Here is a tiny trained network, its code and every weight. The questions are about switching its units off for an input and a class, where a switched-off unit gives its printed mean instead of its output.

import numpy as np


def w(rows, s, z=0):
    codes = np.array(rows[::2]) - 128.0
    scale = np.full(codes.shape[1], s)
    scale[-1] = z or s
    return codes * scale


def norm(h):
    return h / np.sqrt((h * h).mean(-1, keepdims=True) + 1e-5)


def f(y):
    return y / 2 * (1 + np.tanh(0.7978845608 * (y + 0.044715 * y**3)))


def log_softmax(a):
    a = a - a.max(-1, keepdims=True)
    return a - np.log(np.exp(a).sum(-1, keepdims=True))


def net(x, mask):
    res = np.array(x, float).reshape(1, 2) / 4 @ E
    u = 0
    for l in range(2):
        y = f(norm(res) @ A[l][:, :-1].T + A[l][:, -1])
        res = res + np.where(mask[u : u + 3], y, B[l][:, -1]) @ B[l][:, :-1]
        u += 3
    return log_softmax(norm(res)[-1] @ U[:, :-1].T + U[:, -1])


A, B = {}, {}
E = w([
[111,96,97,145,39,83,180,113,170,82,101],'x0',
[60,176,159,187,77,76,132,94,129,185,253],'x1',
],0.013)
A[0] = w([
[155,168,162,113,169,133,138,137,140,168,115,255],'L0N1',
[154,195,92,130,145,110,205,140,125,104,53,198],'L0N2',
[3,132,113,181,117,109,178,186,166,177,155,200],'L0N3',
],0.0073,0.001)
B[0] = w([
[195,218,89,75,37,169,42,116,177,136,248,176],'L0N1',
[115,126,91,114,161,117,58,47,155,204,143,208],'L0N2',
[166,99,121,105,168,109,141,66,137,158,68,253],'L0N3',
],0.012,0.0059)
A[1] = w([
[151,112,140,54,170,143,108,176,126,24,48,140],'L1N1',
[184,66,84,130,87,117,134,70,137,116,137,75],'L1N2',
[118,90,63,146,34,50,153,151,156,2,134,250],'L1N3',
],0.0083,0.0013)
B[1] = w([
[84,173,205,187,105,10,224,102,122,125,162,244],'L1N1',
[188,159,171,129,107,184,43,159,120,87,186,254],'L1N2',
[96,188,73,85,228,154,139,195,76,153,129,222],'L1N3',
],0.013,0.0057)
U = w([
[110,132,176,169,116,11,161,88,124,107,139,219],'0',
[130,186,85,102,167,168,103,253,74,123,151,191],'1',
[208,73,108,103,73,147,60,103,161,107,132,106],'2',
[71,61,120,132,85,134,143,153,117,85,105,1],'3',
[130,77,72,187,122,191,182,195,161,143,87,14],'4',
],0.013,0.0037)

Each question gives the input, the list of numbers given to net, and the class t.
The units are the neurons (one row each of A and B). Each row of codes is followed by its name. A weight is (code - 128) times the scale printed after its matrix; where a second scale follows, it is the last column's (A, B and U).
mask holds one flag per neuron, layer by layer. A switched-off neuron (its flag False) gives its mean, the last column of its row in B, instead of its output. The means were averaged over made-up inputs and are rounded, as every weight is.
A unit's drop is (log p(t) with every unit on - log p(t) with that unit switched off) / (log p(t) with every unit on - log p(t) with every unit switched off).
most important unit: the unit with the biggest drop
top k neurons: the k neurons with the biggest drops, biggest first
k most important neurons of layer l: the k neurons of layer l with the biggest drops, biggest first
drop of u: that unit's drop, to one decimal
input [0,2], class 2: top 3 neurons : [L1N1, L0N3, L1N3]
input [0,-7], class 0: most important neuron of layer 1 : [L1N1]
input [8,-6], class 1: 2 most important neurons of layer 1 : [L1N3, L1N2]
input [8,5], class 1: 2 most important neurons of layer 1 : [L1N3, L1N1]
input [2,1], class 2: top 2 neurons : [L0N3, L1N1]
input [5,2], class 1: top 2 neurons : [L1N3, L0N2]
input [6,-5], class 1: 2 most important neurons of layer 0 : [L0N3, L0N2]
input [6,-4], class 1: top 2 neurons : [L1N3, L0N3]
input [4,-5], class 0: top 2 neurons : [L1N1, L0N1]
input [-3,3], class 2: 2 most important neurons of layer 1 : [L1N1, L1N3]
input [8,-7], class 1: top 3 neurons : [L1N3, L0N3, L1N2]
input [0,-3], class 2: top 2 neurons : [L0N2, L1N3]
input [4,3], class 1: top 2 neurons : [L0N2, L1N3]
input [0,1], class 2: most important unit : L1N1
input [-2,-1], class 2: top 2 neurons : [L0N1, L1N3]
input [-6,-7], class 0: top 3 neurons : [L1N1, L1N3, L1N2]
input [3,0], class 2: 2 most important neurons of layer 0 : [L0N2, L0N3]
input [2,0], class 2: top 2 neurons : [L1N1, L1N3]
input [-3,-3], class 2: top 2 neurons : [L0N1, L1N3]
input [8,0], class 1: most important unit : L1N3
input [-2,-7], class 0: drop of L1N1 : 1.0
input [8,-3], class 1: drop of L1N3 : 0.9
input [3,-8], class 0: drop of L1N1 : 1.2
input [0,-6], class 0: drop of L1N1 : 1.1
